Here is a tiny trained network, its code and every weight. The questions are about switching its units off for an input and a class, where a switched-off unit gives its printed mean instead of its output.

import numpy as np


def w(rows, s, z=0):
    codes = np.array(rows[::2]) - 128.0
    scale = np.full(codes.shape[1], s)
    scale[-1] = z or s
    return codes * scale


def norm(h):
    return h / np.sqrt((h * h).mean(-1, keepdims=True) + 1e-5)


def f(y):
    return y / 2 * (1 + np.tanh(0.7978845608 * (y + 0.044715 * y**3)))


def log_softmax(a):
    a = a - a.max(-1, keepdims=True)
    return a - np.log(np.exp(a).sum(-1, keepdims=True))


def net(x, mask):
    res = np.array(x, float).reshape(1, 7) / 4 @ E
    u = 0
    for l in range(2):
        y = f(norm(res) @ A[l][:, :-1].T + A[l][:, -1])
        res = res + np.where(mask[u : u + 7], y, B[l][:, -1]) @ B[l][:, :-1]
        u += 7
    return log_softmax(norm(res)[-1] @ U[:, :-1].T + U[:, -1])


A, B = {}, {}
E = w([
[49,134,143,71,106,227,209,145,9,143],'x0',
[173,10,99,79,145,124,172,246,131,72],'x1',
[57,123,93,50,114,133,37,69,143,3],'x2',
[134,134,115,136,129,130,140,114,125,117],'x3',
[209,198,178,147,82,179,116,174,159,38],'x4',
[137,134,109,141,134,138,137,107,123,117],'x5',
[74,142,154,225,156,69,83,191,22,72],'x6',
],0.0066)
A[0] = w([
[245,191,231,106,79,196,85,147,78,87,35],'L0N0',
[206,184,91,30,88,197,139,120,190,184,67],'L0N1',
[110,177,140,222,117,138,69,213,48,95,53],'L0N2',
[74,173,178,100,41,221,199,143,54,111,3],'L0N3',
[8,150,98,83,151,122,104,123,195,39,40],'L0N4',
[92,254,234,127,76,132,105,68,129,171,16],'L0N5',
[185,138,126,238,101,181,159,185,119,243,79],'L0N6',
],0.007,0.0038)
B[0] = w([
[74,79,87,164,59,71,183,86,197,85,209],'L0N0',
[93,196,112,86,130,109,120,160,126,143,235],'L0N1',
[123,194,83,54,128,125,151,123,148,154,219],'L0N2',
[104,91,140,109,249,126,115,96,145,98,209],'L0N3',
[190,154,190,143,81,136,166,101,81,143,193],'L0N4',
[167,112,70,182,121,188,101,129,104,146,215],'L0N5',
[166,137,203,104,105,129,131,113,89,102,253],'L0N6',
],0.015,0.0048)
A[1] = w([
[138,135,79,151,148,149,134,80,64,174,205],'L1N0',
[62,35,122,125,99,67,150,69,66,253,3],'L1N1',
[109,214,68,91,107,93,114,150,70,121,114],'L1N2',
[90,176,121,220,156,50,109,201,37,59,120],'L1N3',
[225,189,143,192,154,29,34,139,239,113,83],'L1N4',
[97,105,112,57,59,177,7,70,100,18,131],'L1N5',
[163,50,100,72,111,170,150,254,121,53,101],'L1N6',
],0.0071,0.0032)
B[1] = w([
[151,70,132,147,105,120,86,227,189,98,202],'L1N0',
[97,117,82,159,34,49,158,87,175,1,168],'L1N1',
[197,119,117,94,152,114,107,182,177,171,185],'L1N2',
[124,226,138,49,82,196,141,106,244,167,167],'L1N3',
[16,47,124,82,210,163,152,139,24,100,253],'L1N4',
[184,93,236,165,135,78,183,202,120,209,211],'L1N5',
[166,171,53,253,113,187,34,53,122,179,217],'L1N6',
],0.0094,0.0055)
U = w([
[228,127,250,133,98,87,166,124,57,155,174],'0',
[43,68,120,109,236,155,114,135,71,110,251],'1',
[130,220,68,42,128,108,122,176,188,190,86],'2',
[91,103,84,187,43,50,159,107,194,44,34],'3',
[170,118,65,253,133,183,18,112,113,200,66],'4',
],0.018,0.0022)

Each question gives the input, the list of numbers given to net, and the class t.
The units are the neurons (one row each of A and B). Each row of codes is followed by its name. A weight is (code - 128) times the scale printed after its matrix; where a second scale follows, it is the last column's (A, B and U).
mask holds one flag per neuron, layer by layer. A switched-off neuron (its flag False) gives its mean, the last column of its row in B, instead of its output. The means were averaged over made-up inputs and are rounded, as every weight is.
A unit's drop is (log p(t) with every unit on - log p(t) with that unit switched off) / (log p(t) with every unit on - log p(t) with every unit switched off).
The circuit of an input: a set's keep is (log p(t) with only the set's units on - log p(t) with every unit switched off) / (log p(t) with every unit on - log p(t) with every unit switched off). Starting from the 12 units with the biggest drops (on a tie, the unit counted first), units are removed one at a time, each time the one whose removal leaves the highest keep (on an exact tie, the one counted first), for as long as the keep stays at least 0.8.
units of the circuit, in order: the units of the circuit, biggest drop first
most important unit: the unit with the biggest drop
top k neurons: the k neurons with the biggest drops, biggest first
k most important neurons of layer l: the k neurons of layer l with the biggest drops, biggest first
drop of u: that unit's drop, to one decimal
input [-3,-4,-6,-3,0,8,2], class 0: units of the circuit, in order	L0N6
input [5,8,-7,3,3,1,7], class 4: 2 most important neurons of layer 0	L0N1, L0N4
input [8,8,-4,-5,6,-2,-2], class 1: 2 most important neurons of layer 0	L0N3, L0N5
input [-7,-5,-4,-6,-6,-8,7], class 1: top 2 neurons	L1N4, L0N1
input [-7,-7,1,8,1,-6,-5], class 1: top 2 neurons	L1N4, L1N6
input [-4,5,7,2,-1,3,7], class 0: top 2 neurons	L1N5, L0N4
input [7,-8,4,-7,5,-8,0], class 4: top 2 neurons	L0N5, L1N4
input [0,7,5,-2,0,2,-6], class 4: 2 most important neurons of layer 0	L0N2, L0N6
input [2,-1,6,-4,2,-3,-6], class 0: top 3 neurons	L0N4, L1N5, L0N2
input [-1,5,1,-5,-7,-8,7], class 2: top 2 neurons	L1N3, L0N0
input [3,-6,6,-5,-8,0,-7], class 3: top 2 neurons	L1N1, L0N2
input [7,-7,8,5,2,-5,1], class 0: top 4 neurons	L1N5, L0N4, L1N4, L1N6
input [7,5,-6,-6,4,-1,0], class 1: top 3 neurons	L0N3, L1N5, L0N4
input [5,-3,1,1,-8,-6,0], class 3: units of the circuit, in order	L1N1
input [4,1,3,-4,-4,6,-5], class 2: top 4 neurons	L1N4, L0N1, L0N6, L0N0
input [-6,8,5,-7,-4,-4,6], class 4: top 2 neurons	L1N6, L0N1
input [-2,-5,-2,-7,5,-5,-3], class 3: top 2 neurons	L0N0, L1N6
input [-3,2,-7,3,8,8,-6], class 3: top 2 neurons	L0N0, L1N5
input [6,7,2,2,-3,6,1], class 4: top 2 neurons	L1N6, L1N4
input [2,-3,0,6,-7,6,6], class 3: most important unit	L1N1
input [5,5,2,-1,8,-5,-4], class 3: top 2 neurons	L0N0, L1N4
input [7,2,5,-5,4,-1,8], class 2: 2 most important neurons of layer 0	L0N2, L0N6
input [3,-6,1,1,-5,-6,0], class 4: 2 most important neurons of layer 0	L0N5, L0N0
input [0,-5,-7,8,3,3,8], class 2: 2 most important neurons of layer 0	L0N2, L0N4
input [1,-4,5,-6,2,-4,3], class 0: 2 most important neurons of layer 1	L1N5, L1N6
input [5,2,-6,-4,6,-7,7], class 2: 2 most important neurons of layer 0	L0N2, L0N4
input [2,-7,2,6,-1,0,8], class 2: most important neuron of layer 0	L0N2
input [-7,8,2,6,1,-3,8], class 2: drop of L0N3	0.2
input [3,5,-1,2,2,-1,-3], class 4: drop of L1N6	1.4
input [1,5,-4,6,2,2,7], class 2: drop of L0N2	0.1
